Here is a tiny trained network, its code and every weight. The questions are about switching its units off for an input and a class, where a switched-off unit gives its printed mean instead of its output.

import numpy as np


def w(rows, s, z=0):
    codes = np.array(rows[::2]) - 128.0
    scale = np.full(codes.shape[1], s)
    scale[-1] = z or s
    return codes * scale


def f(y):
    return y / 2 * (1 + np.tanh(0.7978845608 * (y + 0.044715 * y**3)))


def log_softmax(a):
    a = a - a.max(-1, keepdims=True)
    return a - np.log(np.exp(a).sum(-1, keepdims=True))


def net(x, mask):
    res = np.array(x, float).reshape(1, 4) / 4 @ E
    y = f(res @ A[0][:, :-1].T + A[0][:, -1])
    res = res + np.where(mask, y, B[0][:, -1]) @ B[0][:, :-1]
    return log_softmax(res[-1] @ U[:, :-1].T + U[:, -1])


A, B = {}, {}
E = w([
[125,135,75,105,247,182],'x0',
[104,56,63,194,146,45],'x1',
[18,208,93,44,106,97],'x2',
[131,135,117,138,122,133],'x3',
],0.013)
A[0] = w([
[59,170,69,84,121,107,130],'n1',
[114,82,76,146,135,68,171],'n2',
[114,138,142,116,143,173,158],'n3',
[106,141,123,108,166,187,158],'n4',
[119,144,99,122,253,162,176],'n5',
[63,165,148,95,80,120,174],'n6',
[161,85,133,148,171,160,154],'n7',
[159,122,116,136,175,152,113],'n8',
[138,147,169,139,109,168,201],'n9',
[115,109,73,146,172,115,100],'n10',
[113,128,157,129,79,95,207],'n11',
[159,102,174,149,89,111,171],'n12',
[119,92,112,157,115,82,151],'n13',
[90,127,94,142,133,81,129],'n14',
[210,97,157,158,135,144,254],'n15',
[108,92,76,160,144,61,165],'n16',
[153,117,127,136,172,147,128],'n17',
],0.016,0.0097)
B[0] = w([
[97,199,130,68,188,16,232],'n1',
[71,53,148,239,139,17,215],'n2',
[152,160,88,89,134,150,171],'n3',
[170,189,24,53,149,159,194],'n4',
[104,104,27,93,233,149,252],'n5',
[104,213,129,66,74,108,222],'n6',
[81,47,86,158,121,205,194],'n7',
[58,113,86,141,134,184,169],'n8',
[180,154,183,62,126,200,189],'n9',
[53,37,115,109,161,103,175],'n10',
[124,163,208,159,8,108,205],'n11',
[216,89,222,116,150,129,196],'n12',
[134,93,167,254,93,40,190],'n13',
[88,132,204,130,139,56,185],'n14',
[207,45,175,147,186,219,240],'n15',
[84,72,145,189,178,40,220],'n16',
[103,86,56,154,131,176,167],'n17',
],0.0081,0.019)
U = w([
[243,129,249,102,138,200,254],'0',
[182,107,69,102,167,253,124],'1',
[106,217,159,76,1,134,213],'2',
[143,221,29,80,182,133,113],'3',
[198,41,196,196,113,97,81],'4',
[64,53,74,207,185,166,90],'5',
[63,179,178,182,75,43,53],'6',
[63,119,107,104,241,60,94],'7',
],0.008,0.0038)

Each question gives the input, the list of numbers given to net, and the class t.
The units are the neurons (one row each of A and B). Each row of codes is followed by its name. A weight is (code - 128) times the scale printed after its matrix; where a second scale follows, it is the last column's (A, B and U).
mask holds one flag per neuron, in row order. A switched-off neuron (its flag False) gives its mean, the last column of its row in B, instead of its output. The means were averaged over made-up inputs and are rounded, as every weight is.
A unit's drop is (log p(t) with every unit on - log p(t) with that unit switched off) / (log p(t) with every unit on - log p(t) with every unit switched off).
The circuit of an input: a set's keep is (log p(t) with only the set's units on - log p(t) with every unit switched off) / (log p(t) with every unit on - log p(t) with every unit switched off). Starting from the 12 units with the biggest drops (on a tie, the unit counted first), units are removed one at a time, each time the one whose removal leaves the highest keep (on an exact tie, the one counted first), for as long as the keep stays at least 0.8.
units of the circuit, in order: the units of the circuit, biggest drop first
k most important neurons: the k neurons with the biggest drops, biggest first
drop when u is switched off: that unit's drop, to one decimal
input [6,0,3,-3], class 3: units of the circuit, in order	(n4, n2)
input [4,7,0,1], class 5: most important neuron	(n1)
input [-2,-7,1,-7], class 2: 2 most important neurons	(n15, n6)
input [2,0,6,4], class 3: 2 most important neurons	(n2, n16)
input [-5,1,7,0], class 6: 4 most important neurons	(n1, n4, n9, n14)
input [-4,-5,1,-5], class 2: 2 most important neurons	(n15, n6)
input [0,-3,8,-6], class 2: 2 most important neurons	(n5, n6)
input [-3,0,-7,5], class 0: drop when n16 is switched off	0.1
input [1,-4,-5,-1], class 1: drop when n11 is switched off	0.1
input [-7,-3,0,3], class 0: drop when n12 is switched off	0.5
input [0,0,-2,-8], class 0: drop when n2 is switched off	0.2
